Here is a tiny trained network, its code and every weight. The questions are about switching its units off for an input and a class, where a switched-off unit gives its printed mean instead of its output.

import numpy as np


def w(rows, s, z=0):
    codes = np.array(rows[::2]) - 128.0
    scale = np.full(codes.shape[1], s)
    scale[-1] = z or s
    return codes * scale


def norm(h):
    return h / np.sqrt((h * h).mean(-1, keepdims=True) + 1e-5)


def f(y):
    return np.maximum(y, 0)


def log_softmax(a):
    a = a - a.max(-1, keepdims=True)
    return a - np.log(np.exp(a).sum(-1, keepdims=True))


def net(x, mask):
    res = np.array(x, float).reshape(1, 8) / 4 @ E
    u = 0
    for l in range(4):
        y = f(norm(res) @ A[l][:, :-1].T + A[l][:, -1])
        res = res + np.where(mask[u : u + 7], y, B[l][:, -1]) @ B[l][:, :-1]
        u += 7
    return log_softmax(norm(res)[-1] @ U[:, :-1].T + U[:, -1])


A, B = {}, {}
E = w([
[112,134,136,129,129,129,127,130,118],'x0',
[173,23,187,247,52,102,230,215,56],'x1',
[44,140,42,228,94,166,120,159,199],'x2',
[144,121,122,127,124,128,122,127,130],'x3',
[48,68,85,70,22,67,193,77,149],'x4',
[76,2,219,84,120,166,42,187,196],'x5',
[138,120,123,130,125,127,120,127,125],'x6',
[141,123,121,127,126,128,130,128,136],'x7',
],0.0046)
A[0] = w([
[180,237,88,144,128,93,159,106,106,37],'L0N0',
[130,116,124,85,115,68,208,113,167,90],'L0N1',
[191,159,212,85,192,45,184,71,96,24],'L0N2',
[190,142,134,147,255,143,135,175,128,39],'L0N3',
[133,138,119,79,43,73,157,90,149,11],'L0N4',
[177,170,127,166,129,35,141,124,105,66],'L0N5',
[191,173,181,214,196,168,99,133,126,6],'L0N6',
],0.0065,0.0023)
B[0] = w([
[93,89,57,165,208,191,143,72,108,241],'L0N0',
[115,158,100,157,122,73,38,149,61,208],'L0N1',
[151,89,125,106,33,226,113,75,95,253],'L0N2',
[130,180,176,147,77,38,94,54,109,234],'L0N3',
[126,129,135,159,114,66,119,108,124,204],'L0N4',
[86,18,129,200,254,186,125,142,123,200],'L0N5',
[167,168,148,169,83,26,124,111,190,246],'L0N6',
],0.0067,0.0036)
A[1] = w([
[75,16,107,174,209,89,131,110,76,125],'L1N0',
[129,89,192,166,34,112,68,231,111,127],'L1N1',
[220,107,173,223,143,137,171,160,39,124],'L1N2',
[139,224,7,234,52,212,230,143,219,93],'L1N3',
[13,121,18,194,17,28,72,148,122,57],'L1N4',
[118,200,57,119,179,88,205,157,3,3],'L1N5',
[228,212,156,184,182,252,101,186,136,78],'L1N6',
],0.004,0.0033)
B[1] = w([
[135,190,123,109,163,131,123,98,126,218],'L1N0',
[77,160,107,68,221,147,162,128,153,255],'L1N1',
[158,151,73,50,57,83,185,188,155,247],'L1N2',
[153,83,137,114,49,254,89,124,62,217],'L1N3',
[182,136,161,155,84,107,97,111,86,248],'L1N4',
[158,86,83,171,207,120,97,101,114,149],'L1N5',
[100,138,205,165,58,26,183,67,99,166],'L1N6',
],0.0063,0.0036)
A[2] = w([
[128,148,71,169,141,121,128,115,62,96],'L2N0',
[132,165,121,220,127,158,85,166,172,56],'L2N1',
[208,54,140,65,132,129,123,142,184,117],'L2N2',
[94,63,233,100,162,118,73,152,226,4],'L2N3',
[162,205,80,74,148,143,87,46,137,161],'L2N4',
[178,125,89,157,121,119,254,153,85,132],'L2N5',
[95,108,52,141,129,120,135,142,162,106],'L2N6',
],0.0075,0.0022)
B[2] = w([
[106,62,193,169,167,81,121,84,161,205],'L2N0',
[192,168,171,68,62,144,105,88,90,178],'L2N1',
[70,127,116,157,160,168,98,117,120,193],'L2N2',
[135,116,107,208,206,139,186,66,119,231],'L2N3',
[99,131,105,122,107,139,165,253,188,255],'L2N4',
[30,136,119,47,176,177,100,199,204,225],'L2N5',
[228,118,166,107,154,114,167,109,39,158],'L2N6',
],0.0073,0.0059)
A[3] = w([
[93,76,139,69,107,113,104,89,114,62],'L3N0',
[103,128,134,154,95,1,103,92,132,62],'L3N1',
[126,120,159,172,185,126,117,94,148,193],'L3N2',
[81,182,67,102,135,121,113,135,191,115],'L3N3',
[106,73,107,157,116,62,132,197,139,228],'L3N4',
[177,144,135,103,118,141,95,82,122,58],'L3N5',
[157,123,172,118,102,207,66,92,89,255],'L3N6',
],0.0087,0.00092)
B[3] = w([
[179,166,119,194,33,123,142,109,100,225],'L3N0',
[214,244,251,187,151,70,103,107,109,237],'L3N1',
[148,104,49,136,137,84,108,111,82,254],'L3N2',
[141,88,191,72,155,111,148,190,142,241],'L3N3',
[170,203,113,62,193,114,67,133,197,226],'L3N4',
[115,137,91,127,67,150,138,119,67,166],'L3N5',
[78,84,128,133,2,165,187,138,87,220],'L3N6',
],0.0074,0.0046)
U = w([
[180,208,173,166,115,14,80,89,112,2],'0',
[68,37,42,183,254,136,129,53,102,114],'1',
[80,120,122,23,173,134,117,236,195,177],'2',
[86,91,116,121,3,179,138,99,73,244],'3',
],0.0099,0.00039)

Each question gives the input, the list of numbers given to net, and the class t.
The units are the neurons (one row each of A and B). Each row of codes is followed by its name. A weight is (code - 128) times the scale printed after its matrix; where a second scale follows, it is the last column's (A, B and U).
mask holds one flag per neuron, layer by layer. A switched-off neuron (its flag False) gives its mean, the last column of its row in B, instead of its output. The means were averaged over made-up inputs and are rounded, as every weight is.
A unit's drop is (log p(t) with every unit on - log p(t) with that unit switched off) / (log p(t) with every unit on - log p(t) with every unit switched off).
The circuit of an input: a set's keep is (log p(t) with only the set's units on - log p(t) with every unit switched off) / (log p(t) with every unit on - log p(t) with every unit switched off). Starting from the 12 units with the biggest drops (on a tie, the unit counted first), units are removed one at a time, each time the one whose removal leaves the highest keep (on an exact tie, the one counted first), for as long as the keep stays at least 0.8.
units of the circuit, in order: the units of the circuit, biggest drop first
k most important neurons: the k neurons with the biggest drops, biggest first
k most important neurons of layer l: the k neurons of layer l with the biggest drops, biggest first
input [5,-7,7,-4,5,-1,3,0], class 2: units of the circuit, in order : (L3N3)
input [-8,1,-5,6,1,-4,4,-2], class 3: 2 most important neurons : (L0N2, L2N3)
input [5,-7,-8,-7,2,2,-7,-6], class 3: units of the circuit, in order : (L0N2, L3N6)
input [5,4,-6,-6,-2,-4,-6,3], class 3: 2 most important neurons : (L0N2, L2N3)
input [2,-4,8,-6,8,-6,-8,3], class 0: units of the circuit, in order : (L1N4, L3N1)
input [-4,-3,6,3,-1,5,1,-8], class 3: 3 most important neurons : (L2N1, L3N6, L0N5)
input [6,7,8,1,2,8,-1,-4], class 1: 2 most important neurons : (L2N3, L1N1)
input [2,5,7,-6,-5,-6,-5,5], class 3: 2 most important neurons of layer 2 : (L2N1, L2N4)
input [-7,5,4,0,-6,5,8,4], class 0: units of the circuit, in order : (L0N6, L2N4)
input [3,-6,-7,2,-3,4,0,3], class 3: 4 most important neurons : (L0N2, L2N5, L1N1, L3N6)
input [1,8,6,3,4,-5,5,7], class 2: units of the circuit, in order : (L2N5, L3N4)
input [0,4,6,5,6,-5,-5,5], class 0: 2 most important neurons : (L0N1, L2N0)
input [-2,-2,-4,2,8,8,-1,3], class 0: 3 most important neurons : (L0N1, L0N5, L0N4)
input [-2,0,4,-3,0,6,-6,-3], class 1: units of the circuit, in order : (L2N3)
input [-7,8,4,-5,8,-1,-8,3], class 0: 4 most important neurons : (L0N1, L1N4, L2N4, L0N4)
input [-7,-8,-2,-1,-2,-7,3,-4], class 2: 2 most important neurons of layer 2 : (L2N4, L2N3)
input [1,-4,-4,-7,0,-4,-3,4], class 1: 2 most important neurons of layer 1 : (L1N3, L1N2)
input [-2,-3,-6,-7,2,-6,-4,5], class 1: 2 most important neurons of layer 0 : (L0N0, L0N5)
input [4,8,-2,8,6,-4,-2,-6], class 2: 2 most important neurons : (L2N5, L0N3)
input [-3,8,-4,0,-3,-5,6,-5], class 2: units of the circuit, in order : (L2N5)
input [-6,-4,-5,-2,-3,-1,-1,-3], class 3: 2 most important neurons of layer 1 : (L1N1, L1N2)
input [3,7,-6,5,0,-3,-6,5], class 2: 2 most important neurons : (L2N5, L1N2)
